Below is a small trained network, with its code and all its weights. Each question gives an input and a class and asks what happens when units are switched off, that is, made to give their printed mean instead of their output.

import numpy as np


def w(rows, s, z=0):
    codes = np.array(rows[::2]) - 128.0
    scale = np.full(codes.shape[1], s)
    scale[-1] = z or s
    return codes * scale


def f(y):
    return y / 2 * (1 + np.tanh(0.7978845608 * (y + 0.044715 * y**3)))


def log_softmax(a):
    a = a - a.max(-1, keepdims=True)
    return a - np.log(np.exp(a).sum(-1, keepdims=True))


def net(x, mask):
    res = np.array(x, float).reshape(1, 4) / 4 @ E
    y = f(res @ A[0][:, :-1].T + A[0][:, -1])
    res = res + np.where(mask, y, B[0][:, -1]) @ B[0][:, :-1]
    return log_softmax(res[-1] @ U[:, :-1].T + U[:, -1])


A, B = {}, {}
E = w([
[2,120,216,139,62,148,56,117],'x0',
[94,152,69,136,161,114,29,193],'x1',
[208,132,183,222,125,146,100,70],'x2',
[76,156,174,138,136,192,163,220],'x3',
],0.0099)
A[0] = w([
[168,60,68,69,107,105,196,61,167],'n1',
[120,98,131,129,120,85,85,167,124],'n2',
[29,142,112,104,68,137,196,167,189],'n3',
[117,129,45,162,188,97,80,186,200],'n4',
[122,96,186,142,136,107,69,126,255],'n5',
[177,152,134,254,100,142,185,144,168],'n6',
[81,125,196,146,50,151,79,118,180],'n7',
],0.009,0.003)
B[0] = w([
[180,202,68,79,178,100,214,208,252],'n1',
[11,88,133,178,145,118,100,77,155],'n2',
[165,69,195,127,154,184,69,214,230],'n3',
[31,118,68,65,194,185,114,1,240],'n4',
[130,173,37,208,81,87,79,93,207],'n5',
[230,126,118,158,107,208,105,66,236],'n6',
[71,208,145,193,39,122,111,227,255],'n7',
],0.0088,0.0078)
U = w([
[68,221,140,186,45,113,109,151,14],'0',
[195,119,126,187,127,157,142,84,46],'1',
[138,64,198,92,142,154,133,186,156],'2',
[58,121,86,75,168,110,97,87,191],'3',
[168,160,82,95,154,12,205,151,254],'4',
],0.011,0.00096)

Each question gives the input, the list of numbers given to net, and the class t.
The units are the neurons (one row each of A and B). Each row of codes is followed by its name. A weight is (code - 128) times the scale printed after its matrix; where a second scale follows, it is the last column's (A, B and U).
mask holds one flag per neuron, in row order. A switched-off neuron (its flag False) gives its mean, the last column of its row in B, instead of its output. The means were averaged over made-up inputs and are rounded, as every weight is.
A unit's drop is (log p(t) with every unit on - log p(t) with that unit switched off) / (log p(t) with every unit on - log p(t) with every unit switched off).
The circuit of an input: a set's keep is (log p(t) with only the set's units on - log p(t) with every unit switched off) / (log p(t) with every unit on - log p(t) with every unit switched off). Starting from all 7 units, units are removed one at a time, each time the one whose removal leaves the highest keep (on an exact tie, the one counted first), for as long as the keep stays at least 0.8.
circuit, biggest first: the units of the circuit, biggest drop first
k most important neurons: the k neurons with the biggest drops, biggest first
drop of u: that unit's drop, to one decimal
input [4,-5,-5,0], class 2: 2 most important neurons => (n3, n5)
input [4,1,-6,2], class 2: 2 most important neurons => (n3, n5)
input [-1,1,0,2], class 3: 2 most important neurons => (n7, n1)
input [-2,-7,-7,5], class 2: circuit, biggest first => (n3)
input [4,8,-8,6], class 3: 2 most important neurons => (n4, n2)
input [-5,3,0,4], class 3: 2 most important neurons => (n4, n1)
input [-1,8,5,4], class 3: 2 most important neurons => (n4, n7)
input [1,-7,-5,-2], class 4: 2 most important neurons => (n1, n6)
input [6,-7,-5,4], class 2: 3 most important neurons => (n3, n5, n2)
input [-1,-7,6,-7], class 4: 2 most important neurons => (n1, n3)
input [1,-1,-7,-4], class 4: 3 most important neurons => (n1, n4, n6)
input [4,-7,-3,5], class 2: 2 most important neurons => (n3, n5)
input [-6,-1,3,-3], class 4: 2 most important neurons => (n1, n3)
input [4,-1,-7,-1], class 2: drop of n3 => 0.9
input [1,-8,-3,-2], class 4: drop of n1 => 0.6
input [-3,5,3,1], class 3: drop of n4 => 0.4
